Here is a tiny trained network, its code and every weight. The questions are about switching its units off for an input and a target symbol, where a switched-off unit gives its printed mean instead of its output.

import numpy as np


def w(rows, s, z=0):
    codes = np.array(rows[::2]) - 128.0
    scale = np.full(codes.shape[1], s)
    scale[-1] = z or s
    return codes * scale


def f(y):
    return y / 2 * (1 + np.tanh(0.7978845608 * (y + 0.044715 * y**3)))


def softmax(a):
    e = np.exp(a - a.max(-1, keepdims=True))
    return e / e.sum(-1, keepdims=True)


def log_softmax(a):
    a = a - a.max(-1, keepdims=True)
    return a - np.log(np.exp(a).sum(-1, keepdims=True))


def net(x, mask):
    ids = ['ΘΨβδζλμστφω'.index(c) for c in x.split()]
    T = len(ids)
    res = E[ids] + P[:T]
    u = 0
    for l in range(3):
        q, k, v = (res @ M[l].T for M in (Q, K, V))
        z = softmax(np.where(np.tri(T) > 0, q @ k.T / 3**0.5, -1e9)) @ v
        res = res + np.where(mask[u], z, O[l][:, -1]) @ O[l][:, :-1]
        u += 1
        y = f(res @ A[l][:, :-1].T + A[l][:, -1])
        res = res + np.where(mask[u : u + 4], y, B[l][:, -1]) @ B[l][:, :-1]
        u += 4
    return log_softmax(res[-1] @ U[:, :-1].T + U[:, -1])


Q, K, V, O, A, B = {}, {}, {}, {}, {}, {}
E = w([
[162,148,123],'Θ',
[78,128,144],'Ψ',
[115,163,113],'β',
[253,148,188],'δ',
[109,100,124],'ζ',
[128,100,168],'λ',
[129,139,180],'μ',
[169,190,74],'σ',
[154,174,95],'τ',
[86,85,100],'φ',
[162,127,81],'ω',
],0.018)
P = w([
[161,100,121],'0',
[127,117,154],'1',
[149,71,79],'2',
[49,188,114],'3',
[136,11,52],'4',
[49,218,78],'5',
[134,2,94],'6',
],0.0098)
Q[0] = w([
[81,144,95],'L0H1',
[185,1,161],'L0H1',
[95,81,135],'L0H1',
],0.0078)
K[0] = w([
[177,180,81],'L0H1',
[221,96,2],'L0H1',
[169,117,134],'L0H1',
],0.0061)
V[0] = w([
[143,158,178],'L0H1',
[7,120,170],'L0H1',
[72,177,179],'L0H1',
],0.014)
O[0] = w([
[171,52,127,140],'L0H1',
[177,85,144,2],'L0H1',
[255,37,13,61],'L0H1',
],0.008,0.0075)
A[0] = w([
[133,175,204,185],'L0N1',
[154,140,107,57],'L0N2',
[70,145,99,136],'L0N3',
[96,247,73,254],'L0N4',
],0.012,0.0055)
B[0] = w([
[29,76,115,188],'L0N1',
[1,140,183,118],'L0N2',
[158,103,156,166],'L0N3',
[59,43,103,251],'L0N4',
],0.0077,0.012)
Q[1] = w([
[134,100,174],'L1H1',
[110,148,131],'L1H1',
[115,254,183],'L1H1',
],0.0087)
K[1] = w([
[193,98,58],'L1H1',
[1,110,176],'L1H1',
[106,118,209],'L1H1',
],0.0083)
V[1] = w([
[137,79,107],'L1H1',
[111,171,6],'L1H1',
[156,33,134],'L1H1',
],0.012)
O[1] = w([
[94,249,99,229],'L1H1',
[108,209,193,134],'L1H1',
[215,136,61,253],'L1H1',
],0.013,0.0035)
A[1] = w([
[57,144,196,139],'L1N1',
[204,226,158,2],'L1N2',
[61,157,82,153],'L1N3',
[135,164,254,161],'L1N4',
],0.0066,0.0052)
B[1] = w([
[153,157,145,208],'L1N1',
[184,70,183,114],'L1N2',
[247,129,253,254],'L1N3',
[152,141,45,125],'L1N4',
],0.0061,0.0059)
Q[2] = w([
[201,247,85],'L2H1',
[130,98,234],'L2H1',
[117,87,33],'L2H1',
],0.011)
K[2] = w([
[104,125,41],'L2H1',
[179,186,164],'L2H1',
[107,3,59],'L2H1',
],0.0064)
V[2] = w([
[122,48,91],'L2H1',
[10,156,94],'L2H1',
[226,3,124],'L2H1',
],0.0054)
O[2] = w([
[126,86,2,199],'L2H1',
[133,61,175,251],'L2H1',
[98,102,173,105],'L2H1',
],0.0091,0.0027)
A[2] = w([
[18,106,37,104],'L2N1',
[92,44,75,88],'L2N2',
[254,181,100,254],'L2N3',
[175,171,88,43],'L2N4',
],0.009,0.0024)
B[2] = w([
[164,81,254,254],'L2N1',
[181,164,123,236],'L2N2',
[68,101,73,155],'L2N3',
[66,64,115,125],'L2N4',
],0.01,0.0061)
U = w([
[99,133,155,240],'Θ',
[115,100,68,151],'Ψ',
[140,177,105,195],'β',
[114,53,192,50],'δ',
[156,114,151,107],'ζ',
[242,140,140,200],'λ',
[149,96,79,166],'μ',
[197,186,165,1],'σ',
[97,170,157,120],'τ',
[138,108,144,167],'φ',
[3,92,152,81],'ω',
],0.012,0.0062)

Each question gives the input, a string of symbols that net reads in full, and the target symbol t.
The units are the heads (3 rows each of Q, K, V and O) and the neurons (one row each of A and B). Each row of codes is followed by its name. A weight is (code - 128) times the scale printed after its matrix; where a second scale follows, it is the last column's (O, A, B and U).
mask holds one flag per unit, layer by layer, with each layer's heads first. A switched-off unit (its flag False) gives its mean, the last column of its rows in O or B, instead of its output. The means were averaged over made-up inputs and are rounded, as every weight is.
A unit's drop is (log p(t) with every unit on - log p(t) with that unit switched off) / (log p(t) with every unit on - log p(t) with every unit switched off).
The circuit of an input: a set's keep is (log p(t) with only the set's units on - log p(t) with every unit switched off) / (log p(t) with every unit on - log p(t) with every unit switched off). Starting from the 12 units with the biggest drops (on a tie, the unit counted first), units are removed one at a time, each time the one whose removal leaves the highest keep (on an exact tie, the one counted first), for as long as the keep stays at least 0.8.
circuit, biggest first: the units of the circuit, biggest drop first
unit that matters most: the unit with the biggest drop
top k neurons: the k neurons with the biggest drops, biggest first
k most important neurons of layer l: the k neurons of layer l with the biggest drops, biggest first
drop when u is switched off: that unit's drop, to one decimal
input Θ ω Θ ω, target ω: 2 most important neurons of layer 2	L2N2, L2N1
input δ δ δ Ψ δ, target δ: unit that matters most	L0H1
input Θ λ δ ζ, target δ: top 2 neurons	L2N1, L0N4
input λ μ λ, target λ: circuit, biggest first	L1H1, L0H1
input λ λ μ Θ, target λ: top 3 neurons	L0N4, L2N2, L2N1
input λ φ Ψ, target λ: circuit, biggest first	L1H1, L0H1
input δ Θ ω, target δ: circuit, biggest first	L0H1, L2N1, L0N4
input δ λ ω, target δ: circuit, biggest first	L0H1, L2N1, L1H1
input μ β λ, target μ: circuit, biggest first	L0H1, L1H1, L2N3
input ω δ δ, target ω: circuit, biggest first	L0H1, L0N1
input δ φ Θ, target δ: circuit, biggest first	L1H1, L0H1, L2N1, L2H1
input Ψ β δ, target Ψ: top 2 neurons	L2N3, L2N1
input ζ λ δ δ λ δ Θ, target λ: 3 most important neurons of layer 2	L2N2, L2N1, L2N3
input ω Θ Θ, target ω: circuit, biggest first	L0H1, L1H1
input Θ δ δ Ψ, target δ: circuit, biggest first	L2N1
input δ δ Θ φ, target δ: top 2 neurons	L2N1, L0N3
input μ μ λ, target μ: top 2 neurons	L2N3, L0N1
input λ μ ζ, target λ: 2 most important neurons of layer 1	L1N3, L1N1
input δ ζ μ δ δ φ, target δ: drop when L0H1 is switched off	-0.1
input δ δ μ ζ, target δ: drop when L1H1 is switched off	0.6
input λ δ Ψ, target λ: drop when L0N2 is switched off	0.0
input δ ζ Θ, target δ: drop when L0H1 is switched off	0.6
input δ φ β, target δ: most important neuron of layer 2	L2N1
